Here is a tiny trained network, its code and every weight. The questions are about switching its units off for an input and a target symbol, where a switched-off unit gives its printed mean instead of its output.

import numpy as np


def w(rows, s, z=0):
    codes = np.array(rows[::2]) - 128.0
    scale = np.full(codes.shape[1], s)
    scale[-1] = z or s
    return codes * scale


def norm(h):
    return h / np.sqrt((h * h).mean(-1, keepdims=True) + 1e-5)


def f(y):
    return np.maximum(y, 0)


def softmax(a):
    e = np.exp(a - a.max(-1, keepdims=True))
    return e / e.sum(-1, keepdims=True)


def log_softmax(a):
    a = a - a.max(-1, keepdims=True)
    return a - np.log(np.exp(a).sum(-1, keepdims=True))


def net(x, mask):
    ids = ['ΞΠΣημψ'.index(c) for c in x.split()]
    T = len(ids)
    res = E[ids] + P[:T]
    u = 0
    for l in range(2):
        r = norm(res)
        for j in range(3):
            rows = slice(4 * j, 4 * j + 4)
            q, k, v = (r @ M[l][rows].T for M in (Q, K, V))
            z = softmax(np.where(np.tri(T) > 0, q @ k.T / 4**0.5, -1e9)) @ v
            o = O[l][rows]
            res = res + np.where(mask[u + j], z, o[:, -1]) @ o[:, :-1]
        u += 3
        y = f(norm(res) @ A[l][:, :-1].T + A[l][:, -1])
        res = res + np.where(mask[u : u + 4], y, B[l][:, -1]) @ B[l][:, :-1]
        u += 4
    return log_softmax(norm(res)[-1] @ U[:, :-1].T + U[:, -1])


Q, K, V, O, A, B = {}, {}, {}, {}, {}, {}
E = w([
[78,117,215],'Ξ',
[101,189,89],'Π',
[2,142,226],'Σ',
[39,43,11],'η',
[79,151,99],'μ',
[83,83,17],'ψ',
],0.0091)
P = w([
[183,99,142],'0',
[111,237,72],'1',
[126,51,94],'2',
[160,138,187],'3',
[124,233,71],'4',
[127,63,92],'5',
[163,140,189],'6',
[116,248,78],'7',
],0.012)
Q[0] = w([
[8,115,207],'0.h0',
[110,56,149],'0.h0',
[69,107,109],'0.h0',
[195,167,105],'0.h0',
[101,112,81],'0.h1',
[142,121,76],'0.h1',
[116,96,109],'0.h1',
[25,107,165],'0.h1',
[108,162,96],'0.h2',
[85,123,81],'0.h2',
[199,67,171],'0.h2',
[160,161,137],'0.h2',
],0.016)
K[0] = w([
[187,6,117],'0.h0',
[111,108,142],'0.h0',
[167,116,133],'0.h0',
[100,205,96],'0.h0',
[175,76,69],'0.h1',
[194,87,146],'0.h1',
[170,111,82],'0.h1',
[82,121,76],'0.h1',
[192,158,118],'0.h2',
[82,119,16],'0.h2',
[60,114,234],'0.h2',
[160,86,160],'0.h2',
],0.014)
V[0] = w([
[108,238,151],'0.h0',
[84,50,181],'0.h0',
[102,166,92],'0.h0',
[127,114,175],'0.h0',
[151,147,146],'0.h1',
[79,153,161],'0.h1',
[189,127,168],'0.h1',
[218,50,65],'0.h1',
[117,1,157],'0.h2',
[186,51,147],'0.h2',
[238,203,140],'0.h2',
[103,125,29],'0.h2',
],0.006)
O[0] = w([
[48,97,253,86],'0.h0',
[109,116,96,167],'0.h0',
[56,101,168,150],'0.h0',
[174,133,131,111],'0.h0',
[122,120,140,95],'0.h1',
[69,121,161,175],'0.h1',
[113,53,119,31],'0.h1',
[156,126,93,34],'0.h1',
[114,168,109,44],'0.h2',
[164,179,188,35],'0.h2',
[148,182,164,80],'0.h2',
[141,121,108,250],'0.h2',
],0.006,0.002)
A[0] = w([
[170,160,131,5],'0.n0',
[179,54,73,148],'0.n1',
[81,140,102,15],'0.n2',
[171,248,137,46],'0.n3',
],0.011,0.0024)
B[0] = w([
[109,115,11,136],'0.n0',
[68,145,198,239],'0.n1',
[40,117,2,196],'0.n2',
[54,100,172,252],'0.n3',
],0.0064,0.0036)
Q[1] = w([
[76,157,42],'1.h0',
[80,105,146],'1.h0',
[102,4,164],'1.h0',
[140,171,97],'1.h0',
[131,174,94],'1.h1',
[124,168,115],'1.h1',
[144,62,130],'1.h1',
[112,184,82],'1.h1',
[96,170,143],'1.h2',
[161,165,88],'1.h2',
[167,43,183],'1.h2',
[176,163,119],'1.h2',
],0.017)
K[1] = w([
[174,85,148],'1.h0',
[124,115,37],'1.h0',
[4,85,111],'1.h0',
[213,134,113],'1.h0',
[163,176,147],'1.h1',
[229,166,99],'1.h1',
[110,104,147],'1.h1',
[188,221,114],'1.h1',
[110,224,128],'1.h2',
[173,121,41],'1.h2',
[179,102,213],'1.h2',
[179,134,99],'1.h2',
],0.016)
V[1] = w([
[112,112,141],'1.h0',
[15,113,45],'1.h0',
[201,84,96],'1.h0',
[86,227,191],'1.h0',
[112,106,139],'1.h1',
[98,64,78],'1.h1',
[134,188,46],'1.h1',
[92,234,165],'1.h1',
[94,11,254],'1.h2',
[136,174,116],'1.h2',
[200,137,92],'1.h2',
[174,129,143],'1.h2',
],0.0093)
O[1] = w([
[116,69,103,150],'1.h0',
[97,98,78,254],'1.h0',
[217,205,70,70],'1.h0',
[181,36,215,132],'1.h0',
[120,124,225,147],'1.h1',
[135,192,135,155],'1.h1',
[77,108,193,113],'1.h1',
[127,3,63,178],'1.h1',
[128,217,65,170],'1.h2',
[105,114,134,132],'1.h2',
[47,87,162,14],'1.h2',
[79,81,85,66],'1.h2',
],0.0054,0.0061)
A[1] = w([
[153,96,42,181],'1.n0',
[167,69,1,233],'1.n1',
[96,206,95,254],'1.n2',
[232,160,134,170],'1.n3',
],0.0091,0.0013)
B[1] = w([
[66,168,196,200],'1.n0',
[178,187,217,237],'1.n1',
[255,42,149,254],'1.n2',
[41,131,33,143],'1.n3',
],0.0089,0.0051)
U = w([
[220,108,169,142],'Ξ',
[103,68,250,35],'Π',
[69,18,107,243],'Σ',
[104,135,10,165],'η',
[145,210,186,3],'μ',
[104,253,98,48],'ψ',
],0.013,0.0056)

Each question gives the input, a string of symbols that net reads in full, and the target symbol t.
The units are the heads (4 rows each of Q, K, V and O) and the neurons (one row each of A and B). Each row of codes is followed by its name. A weight is (code - 128) times the scale printed after its matrix; where a second scale follows, it is the last column's (O, A, B and U).
mask holds one flag per unit, layer by layer, with each layer's heads first. A switched-off unit (its flag False) gives its mean, the last column of its rows in O or B, instead of its output. The means were averaged over made-up inputs and are rounded, as every weight is.
A unit's drop is (log p(t) with every unit on - log p(t) with that unit switched off) / (log p(t) with every unit on - log p(t) with every unit switched off).
The circuit of an input: a set's keep is (log p(t) with only the set's units on - log p(t) with every unit switched off) / (log p(t) with every unit on - log p(t) with every unit switched off). Starting from the 12 units with the biggest drops (on a tie, the unit counted first), units are removed one at a time, each time the one whose removal leaves the highest keep (on an exact tie, the one counted first), for as long as the keep stays at least 0.8.
circuit, biggest first: the units of the circuit, biggest drop first
top k neurons: the k neurons with the biggest drops, biggest first
k most important neurons of layer l: the k neurons of layer l with the biggest drops, biggest first
input ψ μ Σ μ, target Σ: 3 most important neurons of layer 0 -> (0.n3, 0.n0, 0.n1)
input Π Σ Π Σ Σ ψ Π Σ, target Π: circuit, biggest first -> (1.h0, 0.h2, 1.h1)
input Π Π Π Π Ξ Σ η Σ, target Π: circuit, biggest first -> (1.h0, 0.h2)
input Π Σ Π Ξ η, target Π: 3 most important neurons of layer 0 -> (0.n3, 0.n2, 0.n1)
input Σ ψ μ, target ψ: top 3 neurons -> (1.n1, 0.n1, 1.n0)
input Ξ η Σ μ μ, target Ξ: most important neuron of layer 0 -> (0.n3)
input ψ Σ ψ ψ η μ Π η, target ψ: top 3 neurons -> (1.n1, 1.n0, 0.n3)
input η Σ Σ ψ Ξ, target η: circuit, biggest first -> (0.h0, 1.h1)
input μ Σ Σ Σ η Σ η ψ, target μ: circuit, biggest first -> (0.h0, 1.h0, 0.h2, 1.h2)
input μ Π Σ Π Π, target μ: top 3 neurons -> (1.n2, 0.n0, 0.n3)
input Σ Ξ η, target η: circuit, biggest first -> (1.h0, 1.h2)
input ψ Σ Π μ ψ Ξ, target Ξ: circuit, biggest first -> (1.n2, 1.h1, 1.h2)
input Σ Ξ Σ Σ Ξ Σ η, target μ: circuit, biggest first -> (1.n1, 1.h2)
input Π ψ Ξ ψ μ, target Π: top 3 neurons -> (0.n1, 0.n3, 0.n2)
input η μ μ Σ μ Σ Σ Π, target η: top 2 neurons -> (1.n1, 0.n1)
input Π μ Σ ψ, target Ξ: circuit, biggest first -> (1.h2)
input Ξ η ψ Σ ψ Σ, target ψ: top 2 neurons -> (1.n1, 0.n3)
input Σ Π Σ Π Ξ η, target η: top 2 neurons -> (0.n3, 1.n1)
input Ξ ψ Σ ψ Π Π Ξ Π, target Ξ: top 3 neurons -> (1.n2, 0.n1, 0.n3)
input Σ ψ Σ Σ, target Ξ: 3 most important neurons of layer 1 -> (1.n2, 1.n0, 1.n1)
input Π Σ Π Σ Σ Ξ Π, target Π: circuit, biggest first -> (1.h0)
input μ Σ Π Σ Π, target μ: circuit, biggest first -> (1.h0, 0.h2)
